Here is a tiny trained network, its code and every weight. The questions are about switching its units off for an input and a class, where a switched-off unit gives its printed mean instead of its output.

import numpy as np


def w(rows, s, z=0):
    codes = np.array(rows[::2]) - 128.0
    scale = np.full(codes.shape[1], s)
    scale[-1] = z or s
    return codes * scale


def norm(h):
    return h / np.sqrt((h * h).mean(-1, keepdims=True) + 1e-5)


def f(y):
    return y / 2 * (1 + np.tanh(0.7978845608 * (y + 0.044715 * y**3)))


def log_softmax(a):
    a = a - a.max(-1, keepdims=True)
    return a - np.log(np.exp(a).sum(-1, keepdims=True))


def net(x, mask):
    res = np.array(x, float).reshape(1, 7) / 4 @ E
    u = 0
    for l in range(4):
        y = f(norm(res) @ A[l][:, :-1].T + A[l][:, -1])
        res = res + np.where(mask[u : u + 5], y, B[l][:, -1]) @ B[l][:, :-1]
        u += 5
    return log_softmax(norm(res)[-1] @ U[:, :-1].T + U[:, -1])


A, B = {}, {}
E = w([
[97,252,138,171,192,164],'x0',
[132,140,136,202,130,167],'x1',
[54,151,179,191,190,184],'x2',
[82,17,169,144,130,75],'x3',
[73,136,104,125,61,164],'x4',
[196,124,18,48,105,172],'x5',
[25,159,68,143,186,94],'x6',
],0.0035)
A[0] = w([
[155,159,127,114,152,136,33],'0.n0',
[142,22,153,2,145,102,122],'0.n1',
[181,91,203,105,125,207,66],'0.n2',
[229,120,98,96,114,187,5],'0.n3',
[75,123,80,166,174,47,43],'0.n4',
],0.0056,0.0029)
B[0] = w([
[113,136,183,120,152,181,97],'0.n0',
[111,132,62,205,110,18,252],'0.n1',
[131,113,87,171,99,218,156],'0.n2',
[152,162,152,132,149,243,167],'0.n3',
[183,166,129,100,115,253,152],'0.n4',
],0.0058,0.0023)
A[1] = w([
[84,196,185,153,159,200,3],'1.n0',
[183,156,76,69,173,89,172],'1.n1',
[167,177,180,134,175,124,95],'1.n2',
[119,82,2,112,146,130,251],'1.n3',
[192,198,85,70,49,168,237],'1.n4',
],0.0066,0.0018)
B[1] = w([
[219,129,55,113,162,1,234],'1.n0',
[126,122,187,115,62,111,187],'1.n1',
[75,164,71,157,128,78,164],'1.n2',
[68,191,104,64,77,113,253],'1.n3',
[29,210,169,67,84,212,250],'1.n4',
],0.0063,0.0035)
A[2] = w([
[194,93,140,97,85,130,43],'2.n0',
[103,76,178,142,120,203,209],'2.n1',
[99,128,228,197,93,87,151],'2.n2',
[103,74,133,177,104,57,9],'2.n3',
[251,225,114,94,254,178,165],'2.n4',
],0.0051,0.0012)
B[2] = w([
[152,195,54,176,148,162,105],'2.n0',
[44,73,181,179,83,168,129],'2.n1',
[198,155,162,79,160,227,187],'2.n2',
[180,113,179,131,79,135,182],'2.n3',
[3,80,121,230,61,185,251],'2.n4',
],0.0048,0.0022)
A[3] = w([
[95,129,140,184,254,93,46],'3.n0',
[171,147,23,117,74,160,193],'3.n1',
[92,188,25,72,142,186,37],'3.n2',
[142,147,183,125,74,137,252],'3.n3',
[190,146,170,152,141,93,95],'3.n4',
],0.0067,0.0018)
B[3] = w([
[201,201,84,126,135,131,218],'3.n0',
[167,160,253,116,174,132,219],'3.n1',
[145,136,221,101,76,157,254],'3.n2',
[81,84,109,117,210,151,201],'3.n3',
[163,133,125,38,155,168,144],'3.n4',
],0.007,0.0034)
U = w([
[49,86,87,102,175,125,73],'0',
[134,70,95,98,72,6,149],'1',
[210,103,175,127,196,128,126],'2',
[106,49,171,212,133,205,140],'3',
[146,208,44,209,201,84,138],'4',
[113,106,48,113,135,152,2],'5',
[58,200,166,31,75,184,174],'6',
],0.014,0.0087)

Each question gives the input, the list of numbers given to net, and the class t.
The units are the neurons (one row each of A and B). Each row of codes is followed by its name. A weight is (code - 128) times the scale printed after its matrix; where a second scale follows, it is the last column's (A, B and U).
mask holds one flag per neuron, layer by layer. A switched-off neuron (its flag False) gives its mean, the last column of its row in B, instead of its output. The means were averaged over made-up inputs and are rounded, as every weight is.
A unit's drop is (log p(t) with every unit on - log p(t) with that unit switched off) / (log p(t) with every unit on - log p(t) with every unit switched off).
The circuit of an input: a set's keep is (log p(t) with only the set's units on - log p(t) with every unit switched off) / (log p(t) with every unit on - log p(t) with every unit switched off). Starting from the 12 units with the biggest drops (on a tie, the unit counted first), units are removed one at a time, each time the one whose removal leaves the highest keep (on an exact tie, the one counted first), for as long as the keep stays at least 0.8.
circuit, biggest first: the units of the circuit, biggest drop first
top k neurons: the k neurons with the biggest drops, biggest first
drop when u is switched off: that unit's drop, to one decimal
input [-8,-5,3,-3,-7,-6,7], class 2: top 4 neurons -> (1.n4 1.n0 0.n4 2.n2)
input [2,1,-3,-4,2,-8,-6], class 2: circuit, biggest first -> (1.n3 0.n4 1.n4)
input [-8,-6,8,4,2,4,-7], class 1: circuit, biggest first -> (0.n1)
input [2,7,7,-4,-1,6,-5], class 3: circuit, biggest first -> (2.n4 1.n3)
input [2,-8,-3,1,0,-6,-4], class 2: top 3 neurons -> (2.n2 1.n3 1.n0)
input [-1,-1,-4,0,2,-7,1], class 2: circuit, biggest first -> (1.n4 1.n3 2.n2)
input [-4,3,-8,3,-6,2,-7], class 2: top 3 neurons -> (3.n1 0.n3 2.n0)
input [8,0,4,-4,8,-1,6], class 4: circuit, biggest first -> (1.n0 1.n4)
input [0,1,5,-6,8,-4,5], class 4: circuit, biggest first -> (1.n0 1.n4)
input [4,3,-4,2,7,-7,-6], class 2: top 3 neurons -> (1.n4 2.n2 2.n4)
input [-6,8,-4,-5,-2,-6,-2], class 3: top 3 neurons -> (1.n0 2.n1 0.n1)
input [-7,-3,5,0,-1,6,1], class 1: top 3 neurons -> (0.n1 1.n4 0.n4)
input [2,-8,2,5,-7,4,4], class 1: top 2 neurons -> (1.n4 0.n1)
input [3,1,-4,6,-3,-2,1], class 2: top 2 neurons -> (1.n4 1.n0)
input [-2,2,0,4,-6,-6,6], class 4: circuit, biggest first -> (3.n0)
input [-5,-5,4,1,-3,-7,-5], class 3: top 3 neurons -> (1.n0 0.n2 2.n1)
input [4,3,-8,8,-1,-8,-7], class 2: top 3 neurons -> (1.n4 2.n4 2.n2)
input [1,8,7,-5,-3,3,-1], class 4: top 2 neurons -> (1.n0 0.n4)
input [1,-8,3,-4,7,-7,5], class 4: drop when 1.n3 is switched off -> 0.1
input [-7,8,-6,-1,-5,7,-5], class 6: circuit, biggest first -> (1.n4)
input [-1,3,-3,3,6,-2,-4], class 3: drop when 3.n0 is switched off -> 0.0
input [4,-8,2,7,4,-2,-8], class 3: drop when 0.n2 is switched off -> 0.2
